[-9.5,43.3,-21.3,50.0,-32.0,3.0,22.4,-13.3,-0.8,-55.0,-42.6,37.9,-52.7,16.4,52.3,11.9,32.3,-37.9,26.9,-0.9,-21.8,8.3,-27.2,-4.2,9.7,20.7,-31.6,17.6,49.1,11.2,37.3,-54.7,-17.2,-1.9,-43.5,-15.9,-10.2,-6.4,-9.0,11.2,-52.6,21.2,47.6,-64.7,-46.7,-34.6,30.4] -> q94
[-25.9,-28.1,18.4,33.5,-22.2,-1.9,28.5,12.4,22.0,-38.3,4.0,37.9,-52.7,-29.0,43.2,56.0,20.1,0.4,4.0,-36.5,-18.9,-33.7,54.9,-27.9,-28.2,-1.3,-34.5,36.0,65.2,-12.7,3.3,4.2,0.1,-61.1,-62.4,-6.7,-23.8,-7.0,25.5,-3.2,-53.8,-2.3,8.7,-20.9,-3.9,12.1,13.5] -> q658
[-30.0,-13.5,-9.6,43.3,-21.3,13.4,23.9,35.7,17.7,-21.3,11.4,38.6,-3.2,-53.6,-11.6,39.7,44.8,-28.4,20.0,-57.6,0.2,-20.8,46.8,-11.8,-15.0,-31.8,-24.5,15.2,58.5,-37.8,18.6,27.5,11.2,-63.7,-56.2,-7.9,5.2,-21.3,22.0,-18.4,0.5,-22.2,41.9,13.9,17.9,30.3,-36.4] -> q947
[1.2,2.0,-20.2,-6.3,7.0,1.6,4.6,36.9,12.9,39.5,49.0,29.8,15.1,-44.2,-47.1,4.7,10.0,2.1,13.5,-29.1,16.2,-14.1,48.3,-9.1,-15.6,-56.1,20.8,12.8,-18.9,-51.5,-9.2,59.1,17.9,-28.3,13.8,1.2,15.7,-3.7,11.0,-21.3,32.1,-25.2,-20.6,82.7,37.3,56.3,-35.4] -> q760
len: [-25.9,-28.1,18.4,33.5,-22.2,-1.9,28.5,12.4,22.0,-38.3,4.0,37.9,-52.7,-29.0,43.2,56.0,20.1,0.4,4.0,-36.5,-18.9,-33.7,54.9,-27.9,-28.2,-1.3,-34.5,36.0,65.2,-12.7,3.3,4.2,0.1,-61.1,-62.4,-6.7,-23.8,-7.0,25.5,-3.2,-53.8,-2.3,8.7,-20.9,-3.9,12.1,13.5]
47
which: [-9.6,43.3,-21.3]
q947
where: [-14.1]
q760, 22
len: [-9.5,43.3,-21.3,50.0,-32.0,3.0,22.4,-13.3,-0.8,-55.0,-42.6,37.9,-52.7,16.4,52.3,11.9,32.3,-37.9,26.9,-0.9,-21.8,8.3]
22
which: [-15.0,-31.8,-24.5,15.2]
q947
which: [-25.9,-28.1,18.4,33.5,-22.2,-1.9,28.5,12.4,22.0,-38.3,4.0,37.9,-52.7,-29.0,43.2,56.0,20.1,0.4,4.0,-36.5,-18.9,-33.7,54.9,-27.9,-28.2,-1.3,-34.5,36.0,65.2,-12.7,3.3,4.2,0.1,-61.1,-62.4,-6.7,-23.8,-7.0,25.5,-3.2,-53.8,-2.3,8.7,-20.9,-3.9,12.1,13.5]
q658
len: [1.2,2.0,-20.2,-6.3,7.0,1.6,4.6,36.9,12.9,39.5,49.0,29.8,15.1,-44.2,-47.1,4.7,10.0,2.1,13.5,-29.1,16.2,-14.1,48.3,-9.1,-15.6,-56.1,20.8,12.8,-18.9,-51.5,-9.2,59.1,17.9,-28.3,13.8,1.2,15.7,-3.7,11.0,-21.3,32.1,-25.2,-20.6,82.7,37.3,56.3,-35.4]
47

[-24.0,0.0,26.0,-2.0,38.4,23.1,4.0,-11.8,-58.7] = q947
[11.2,-46.1,37.9,29.3,23.0,6.4,-47.1,-10.3,41.9] = q865
[-55.2,22.3,-24.4,-32.5,-6.3,-5.7,17.9,43.9,-41.6] = q658
[-10.4,41.9,57.3,53.4,79.4,-5.8,42.5,-35.4,-17.0] = q59
[11.2,-46.1,37.9,29.3,23.0,6.4,-39.3,6.8,-1.8] = q9
[29.5,-20.7,10.5,-1.3,-13.0,38.7,-10.0,-31.8,-41.7] = q719
[-8.4,-18.7,-45.4,-41.6,-39.6,38.0,-40.9,56.0,12.5] = q760
[-24.0,0.0,26.0,-2.0,38.4,23.1,4.0,-11.8,-66.5] = q752
where: [-13.0]
q719, 5
len: [-24.0,0.0,26.0]
3
len: [11.2,-46.1]
2
which: [-10.3,41.9]
q865
where: [-1.8]
q9, 9

[11.3,-4.2,0.6,-17.1,-20.4,-0.9,-12.7,3.5,5.5,15.3,-9.8,8.5,0.6,1.6,4.8,-0.5,0.4,4.5] -> q94
[46.6,5.9,-9.7,16.6,-48.0,0.4,21.6,-51.6,-52.2,-20.8,38.5,-4.5,-17.9,6.1,-1.2,19.8,10.3,22.3] -> q274
[57.0,34.1,37.1,-58.5,37.0,1.6,12.4,7.4,-5.2,19.2,4.8,-73.8,8.8,31.5,12.5,-46.9,-39.0,61.9] -> q760
[34.1,57.0,0.6,-17.1,-20.4,-0.9,-12.7,3.5,5.5,15.3,-9.8,8.5,0.6,25.6,7.9,11.6,8.1,-4.6] -> q380
which: [-9.7,16.6,-48.0,0.4,21.6,-51.6,-52.2]
q274
len: [11.3,-4.2,0.6,-17.1,-20.4,-0.9,-12.7,3.5,5.5,15.3,-9.8,8.5]
12
len: [11.3,-4.2,0.6,-17.1,-20.4,-0.9,-12.7,3.5,5.5,15.3,-9.8,8.5,0.6]
13
len: [57.0,34.1,37.1,-58.5,37.0,1.6,12.4,7.4,-5.2,19.2,4.8,-73.8,8.8,31.5,12.5,-46.9,-39.0,61.9]
18
which: [57.0,34.1]
q760

[-11.0,-29.3,-45.4,19.5,7.8,17.9,-8.7,19.2,-15.5,-43.6,7.4,31.8,44.6,7.1,57.2,-17.7,33.0,49.5,30.8,-9.8,16.7,-43.2,-11.1,20.3,-29.0,-42.9,-18.6,-20.7,-21.9,-49.0,32.9,7.0,-17.0,14.5,-25.9,9.6,25.8,20.2,-13.5,-14.7,20.4,-34.9,21.3,31.0] : q658
[-2.0,-19.2,-18.1,-3.6,2.9,-14.6,-9.3,26.6,-30.3,-23.5,-0.7,28.6,48.3,12.5,15.1,5.5,55.1,21.5,6.8,-17.4,22.9,16.8,-13.8,13.8,-8.3,-13.9,-25.3,5.1,0.6,-11.9,29.4,-19.3,5.2,-13.9,-9.4,12.4,7.4,16.8,-14.5,30.3,0.0,-29.2,28.2,5.4] : q760
[-1.5,-11.9,-13.4,-5.3,3.5,5.6,-0.3,35.8,-8.1,-10.8,-39.6,-16.8,-2.6,-0.2,-30.2,13.3,-15.1,-27.0,-4.5,-1.5,-21.1,14.7,-24.5,17.7,2.1,-5.9,-7.2,-20.3,-34.7,2.0,-47.6,8.1,13.5,-9.3,4.8,-42.8,-27.8,23.1,5.5,22.8,-26.4,-13.2,33.4,-2.2] : q94
[-25.3,-29.2,-8.2,20.3,-7.1,27.2,-18.3,-14.5,-15.8,17.7,-39.3,-25.3,-51.9,-4.5,-6.6,-17.3,-42.0,-10.6,9.9,-6.2,-14.9,-51.9,-18.2,-3.3,-27.4,-54.6,-11.8,-36.5,-0.3,-20.0,-31.9,10.6,-0.5,2.3,-36.0,-12.1,-24.0,-2.9,-3.5,-31.8,-11.9,37.8,-7.0,-25.1] : q380
[-25.3,-29.2,-8.2,20.3,-7.1,27.2,-18.3,-14.5,-15.8,17.7,-39.3,-25.3,-51.9,-4.5,-6.6,-17.3,-42.0,-10.6,9.9,-6.2,-14.9,-51.9,-18.2,-3.3,-27.4,-54.6,-11.8,-36.5,-0.3,-20.0,-31.9,10.6,-0.5,2.3,-36.0,-12.1,-24.0,-7.0,18.9,-9.2,-5.1,-18.8,-12.4,12.6] : q9
[13.5,4.0,-41.6,-5.3,15.8,0.5,18.7,37.5,17.6,-65.0,8.2,18.6,56.7,1.0,24.5,1.5,15.2,21.3,11.2,8.6,-10.6,-2.3,-4.7,24.7,-2.1,10.2,3.1,-10.5,-63.2,-30.7,0.9,19.9,-11.9,9.4,-22.5,33.9,31.5,14.8,-20.3,-21.0,-0.2,-7.2,38.0,5.5] : q59
[10.1,25.0,11.3,2.1,-0.4,-5.4,11.9,-34.0,25.8,1.6,45.4,11.8,3.6,-2.6,25.8,-9.9,6.4,22.4,1.1,10.8,11.6,-9.2,30.8,-19.5,4.7,23.3,17.8,22.6,18.9,-0.9,43.0,3.6,-15.0,14.8,9.4,33.9,31.5,-22.5,-5.8,-36.5,26.5,25.2,-33.3,-5.4] : q719
[20.9,34.8,32.2,-25.1,-2.0,-30.3,16.1,-0.9,15.4,15.5,2.1,-14.0,-4.0,-1.2,-43.4,23.2,-2.1,-33.1,-26.9,7.4,-12.2,64.6,13.8,-10.4,29.3,55.9,11.6,31.9,5.9,38.0,-15.0,-10.1,16.9,-15.2,33.0,-8.5,-13.5,-5.9,-0.6,18.1,-16.9,30.5,-0.2,-33.3] : q274
len: [13.5,4.0,-41.6,-5.3,15.8,0.5,18.7,37.5,17.6,-65.0,8.2,18.6,56.7,1.0,24.5,1.5,15.2,21.3,11.2,8.6,-10.6,-2.3,-4.7,24.7,-2.1,10.2,3.1,-10.5,-63.2,-30.7,0.9,19.9,-11.9,9.4,-22.5,33.9,31.5,14.8,-20.3,-21.0,-0.2,-7.2,38.0]
43
where: [-2.3]
q59, 22
where: [11.2]
q59, 19
where: [15.2]
q59, 17
which: [14.8,9.4,33.9,31.5,-22.5]
q719

[63.5,12.0,-13.3,6.3,-7.7,-8.8] -> q380
[1.4,2.7,-14.1,6.6,6.2,55.0] -> q274
[6.5,2.7,-14.1,6.6,2.7,55.0] -> q658
[6.3,-8.0,1.5,68.9,7.9,-8.8] -> q9
[63.5,12.0,-13.3,6.3,-5.6,37.3] -> q947
which: [6.3,-7.7]
q380
len: [6.5,2.7,-14.1,6.6,2.7]
5
len: [6.3,-8.0,1.5,68.9,7.9,-8.8]
6
where: [-5.6]
q947, 5
which: [1.4,2.7,-14.1,6.6,6.2,55.0]
q274
where: [-8.0]
q9, 2

[8.5,-5.0,5.1,10.0,-14.7,40.0,-11.8,33.8,4.5,3.1,-26.9,15.2,15.8,-19.1,-2.9,2.4,1.8,-10.7,7.4,-20.2,3.3,-2.6,-18.0,53.0,-2.8,22.7,11.5,18.2,7.1,-2.6,-16.3,-13.7,4.4,20.2,28.6,32.2] -> q59
[8.5,-5.0,5.1,10.0,-14.7,40.0,-11.8,33.8,4.5,3.1,-26.9,15.2,15.8,-19.1,-2.9,2.4,1.8,-10.7,7.4,-20.2,3.3,-2.6,-18.0,53.0,-2.8,22.7,11.5,18.2,-51.9,-55.8,-17.1,20.8,0.4,21.4,-25.8,13.8] -> q865
[13.8,-15.4,-0.4,8.9,-2.9,49.1,-7.7,33.8,1.5,2.7,-26.2,30.7,25.3,-37.7,-10.9,-0.8,1.4,-19.5,10.2,-22.7,-4.6,7.2,-21.2,83.7,-9.3,20.5,-1.2,28.2,5.4,-10.2,-2.7,-22.6,-3.1,51.5,25.8,23.7] -> q760
[4.5,3.1,-27.2,15.2,15.8,-19.1,-7.7,33.8,1.5,2.7,-26.2,30.7,25.3,-37.7,-10.9,-0.8,1.4,-19.5,10.2,-22.7,-4.6,7.2,-21.2,83.7,-9.3,20.5,-1.2,28.2,5.4,-10.2,-2.7,-22.6,-3.1,51.5,25.8,23.7] -> q719
which: [8.5,-5.0,5.1,10.0,-14.7,40.0,-11.8,33.8,4.5,3.1,-26.9,15.2,15.8,-19.1,-2.9,2.4,1.8,-10.7,7.4,-20.2,3.3,-2.6,-18.0,53.0,-2.8,22.7,11.5,18.2,7.1,-2.6,-16.3,-13.7,4.4,20.2,28.6,32.2]
q59

[21.2,24.0,-0.9,15.5,0.5,-31.4,8.7,0.1,40.3,-43.7,-3.0,27.4,-22.2,20.5,1.0,-30.5,9.5,42.3,16.5,11.8,-11.0] : q752
[46.0,-67.2,31.3,23.9,-2.6,37.3,-55.4,-31.8,12.9,45.3,5.6,45.8,-16.0,-66.7,-57.9,36.7,37.4,45.9,-64.4,-69.9,35.2] : q760
[53.4,-18.6,5.8,17.0,-23.6,23.3,-8.0,-49.1,47.4,17.0,-31.1,55.1,-57.6,-4.1,-18.0,3.8,43.4,50.0,-13.2,-11.3,51.3] : q658
len: [46.0,-67.2,31.3,23.9]
4
where: [23.9]
q760, 4
where: [46.0]
q760, 1
len: [53.4,-18.6,5.8,17.0,-23.6,23.3,-8.0,-49.1]
8
len: [46.0,-67.2,31.3,23.9,-2.6]
5
len: [21.2,24.0,-0.9,15.5,0.5,-31.4,8.7,0.1,40.3,-43.7,-3.0,27.4,-22.2]
13

[53.0,46.8,-20.2,-4.7,49.4,-15.8,-20.3,16.9,31.7] = q752
[17.0,52.9,23.8,33.8,71.0,20.6,-36.9,-42.4,33.4] = q94
[58.2,-10.4,49.4,-20.2,-4.7,57.3,33.0,5.4,24.7] = q380
where: [33.0]
q380, 7
where: [52.9]
q94, 2
len: [17.0]
1
which: [49.4,-20.2,-4.7]
q380
where: [16.9]
q752, 8

[73.6,50.2,60.3,-81.1,-61.5,76.1] : q380
[60.2,-72.1,58.3,6.8,-39.9,-45.0] : q760
[29.0,29.1,-22.4,62.7,-67.6,-43.2] : q274
len: [29.0,29.1]
2
where: [73.6]
q380, 1
which: [6.8,-39.9,-45.0]
q760
where: [29.1]
q274, 2
where: [60.2]
q760, 1

